Here is a tiny trained network, its code and every weight. The questions are about switching its units off for an input and a class, where a switched-off unit gives its printed mean instead of its output.

import numpy as np


def w(rows, s, z=0):
    codes = np.array(rows[::2]) - 128.0
    scale = np.full(codes.shape[1], s)
    scale[-1] = z or s
    return codes * scale


def f(y):
    return y / 2 * (1 + np.tanh(0.7978845608 * (y + 0.044715 * y**3)))


def log_softmax(a):
    a = a - a.max(-1, keepdims=True)
    return a - np.log(np.exp(a).sum(-1, keepdims=True))


def net(x, mask):
    res = np.array(x, float).reshape(1, 6) / 4 @ E
    y = f(res @ A[0][:, :-1].T + A[0][:, -1])
    res = res + np.where(mask, y, B[0][:, -1]) @ B[0][:, :-1]
    return log_softmax(res[-1] @ U[:, :-1].T + U[:, -1])


A, B = {}, {}
E = w([
[64,61,177,84,210,151,223],'x0',
[144,218,186,196,230,65,126],'x1',
[124,132,129,127,126,128,128],'x2',
[198,135,252,121,99,214,112],'x3',
[129,125,128,128,127,127,129],'x4',
[127,126,129,128,128,126,126],'x5',
],0.014)
A[0] = w([
[127,141,128,155,130,129,132,55],'N0',
[90,101,55,105,150,91,161,160],'N1',
[123,173,161,200,212,87,141,176],'N2',
[170,217,152,201,118,110,45,90],'N3',
[76,119,188,95,166,133,162,145],'N4',
[178,164,151,193,108,111,88,77],'N5',
[100,127,56,154,144,40,126,52],'N6',
[83,146,144,124,110,135,113,95],'N7',
[181,188,172,172,127,134,113,141],'N8',
[45,84,58,59,152,138,179,134],'N9',
[166,176,66,180,51,124,80,210],'N10',
[128,184,159,170,223,82,137,15],'N11',
[164,159,63,154,65,114,59,81],'N12',
[94,85,81,139,128,97,184,136],'N13',
[136,104,135,78,110,169,145,44],'N14',
[127,134,128,186,165,97,175,26],'N15',
[139,98,135,129,89,138,72,33],'N16',
[207,188,199,191,126,145,87,120],'N17',
[115,146,159,163,143,160,184,54],'N18',
[110,121,172,111,158,130,180,11],'N19',
[189,173,56,151,71,119,59,211],'N20',
[70,109,89,94,94,164,123,169],'N21',
[182,138,70,145,72,96,69,80],'N22',
[142,142,143,167,119,116,107,146],'N23',
[138,154,179,206,230,49,132,54],'N24',
[88,149,12,129,170,53,123,153],'N25',
[119,63,86,75,26,199,107,88],'N26',
[147,99,72,163,78,156,103,117],'N27',
[133,114,182,81,109,185,128,65],'N28',
[155,90,104,108,80,164,120,52],'N29',
[191,209,179,151,141,119,113,86],'N30',
[54,171,53,132,128,67,127,236],'N31',
[84,75,207,109,182,123,187,116],'N32',
[192,117,219,82,113,188,124,45],'N33',
[73,141,23,159,149,29,122,75],'N34',
[54,46,74,88,122,140,208,149],'N35',
],0.011)
B[0] = w([
[121,111,126,128,120,119,126,124],'N0',
[178,110,108,95,156,59,50,212],'N1',
[82,193,193,98,165,126,162,218],'N2',
[125,152,123,71,206,69,62,215],'N3',
[149,117,115,160,94,170,151,187],'N4',
[130,131,117,94,177,81,84,177],'N5',
[29,209,223,48,212,146,168,199],'N6',
[87,119,104,99,100,126,126,122],'N7',
[118,148,115,69,167,55,78,190],'N8',
[167,134,99,126,149,51,57,227],'N9',
[49,155,175,113,128,224,224,247],'N10',
[167,31,48,225,23,237,184,181],'N11',
[180,35,68,175,37,173,100,207],'N12',
[168,131,116,132,157,90,71,189],'N13',
[176,89,67,165,84,111,63,154],'N14',
[181,44,54,123,40,165,133,143],'N15',
[86,135,163,88,169,113,121,140],'N16',
[113,162,120,82,202,37,66,212],'N17',
[80,149,177,116,116,181,195,140],'N18',
[46,207,235,47,221,185,197,144],'N19',
[46,163,188,123,124,243,214,251],'N20',
[210,95,65,154,123,83,59,196],'N21',
[226,60,73,211,38,177,102,198],'N22',
[101,149,119,76,180,62,78,158],'N23',
[118,101,125,163,46,246,193,203],'N24',
[123,112,156,167,77,229,200,253],'N25',
[48,184,213,115,150,218,233,228],'N26',
[124,105,97,117,84,163,168,175],'N27',
[140,98,109,155,63,201,182,174],'N28',
[61,148,184,88,164,164,182,161],'N29',
[130,142,129,89,183,82,81,185],'N30',
[254,17,35,188,36,135,102,254],'N31',
[132,107,122,139,68,214,187,204],'N32',
[108,87,120,224,38,230,215,198],'N33',
[41,193,224,96,156,211,216,239],'N34',
[184,122,76,101,143,48,45,238],'N35',
],0.009,0.02)
U = w([
[166,52,63,173,55,157,145,77],'0',
[58,188,211,99,154,163,180,231],'1',
[156,146,84,79,207,9,27,254],'2',
],0.016,0.0016)

Each question gives the input, the list of numbers given to net, and the class t.
The units are the neurons (one row each of A and B). Each row of codes is followed by its name. A weight is (code - 128) times the scale printed after its matrix; where a second scale follows, it is the last column's (A, B and U).
mask holds one flag per neuron, in row order. A switched-off neuron (its flag False) gives its mean, the last column of its row in B, instead of its output. The means were averaged over made-up inputs and are rounded, as every weight is.
A unit's drop is (log p(t) with every unit on - log p(t) with that unit switched off) / (log p(t) with every unit on - log p(t) with every unit switched off).
unit that matters most: the unit with the biggest drop
k most important neurons: the k neurons with the biggest drops, biggest first
drop of u: that unit's drop, to one decimal
input [-8,8,3,1,-5,-7], class 2: 3 most important neurons => N3, N17, N8
input [2,-1,8,5,-5,-5], class 0: unit that matters most => N34
input [1,5,-7,-7,5,-6], class 0: 2 most important neurons => N31, N11
input [-8,1,-3,0,5,6], class 1: 2 most important neurons => N20, N10
input [3,-2,7,7,-1,-6], class 0: 2 most important neurons => N34, N6
input [5,7,3,-7,-2,-6], class 0: 2 most important neurons => N11, N31
input [3,6,-8,0,4,-8], class 0: 4 most important neurons => N11, N34, N6, N26
input [-3,-6,1,4,-5,3], class 1: 2 most important neurons => N26, N31
input [3,0,-4,4,-5,-7], class 0: 4 most important neurons => N34, N26, N6, N20
input [-5,-5,-3,3,3,-3], class 1: 2 most important neurons => N31, N26
input [1,5,6,-8,-3,8], class 0: 4 most important neurons => N31, N11, N15, N26
input [2,4,0,0,5,-1], class 0: 4 most important neurons => N34, N6, N26, N20
input [-1,3,5,2,-3,-2], class 2: 3 most important neurons => N34, N26, N25
input [4,5,5,-8,2,-7], class 0: unit that matters most => N31
input [-2,-3,-3,1,-7,-8], class 1: drop of N31 => 1.4
input [-8,6,0,-1,-2,0], class 1: drop of N20 => 0.2
input [6,7,1,-2,-2,-6], class 0: drop of N11 => 0.7
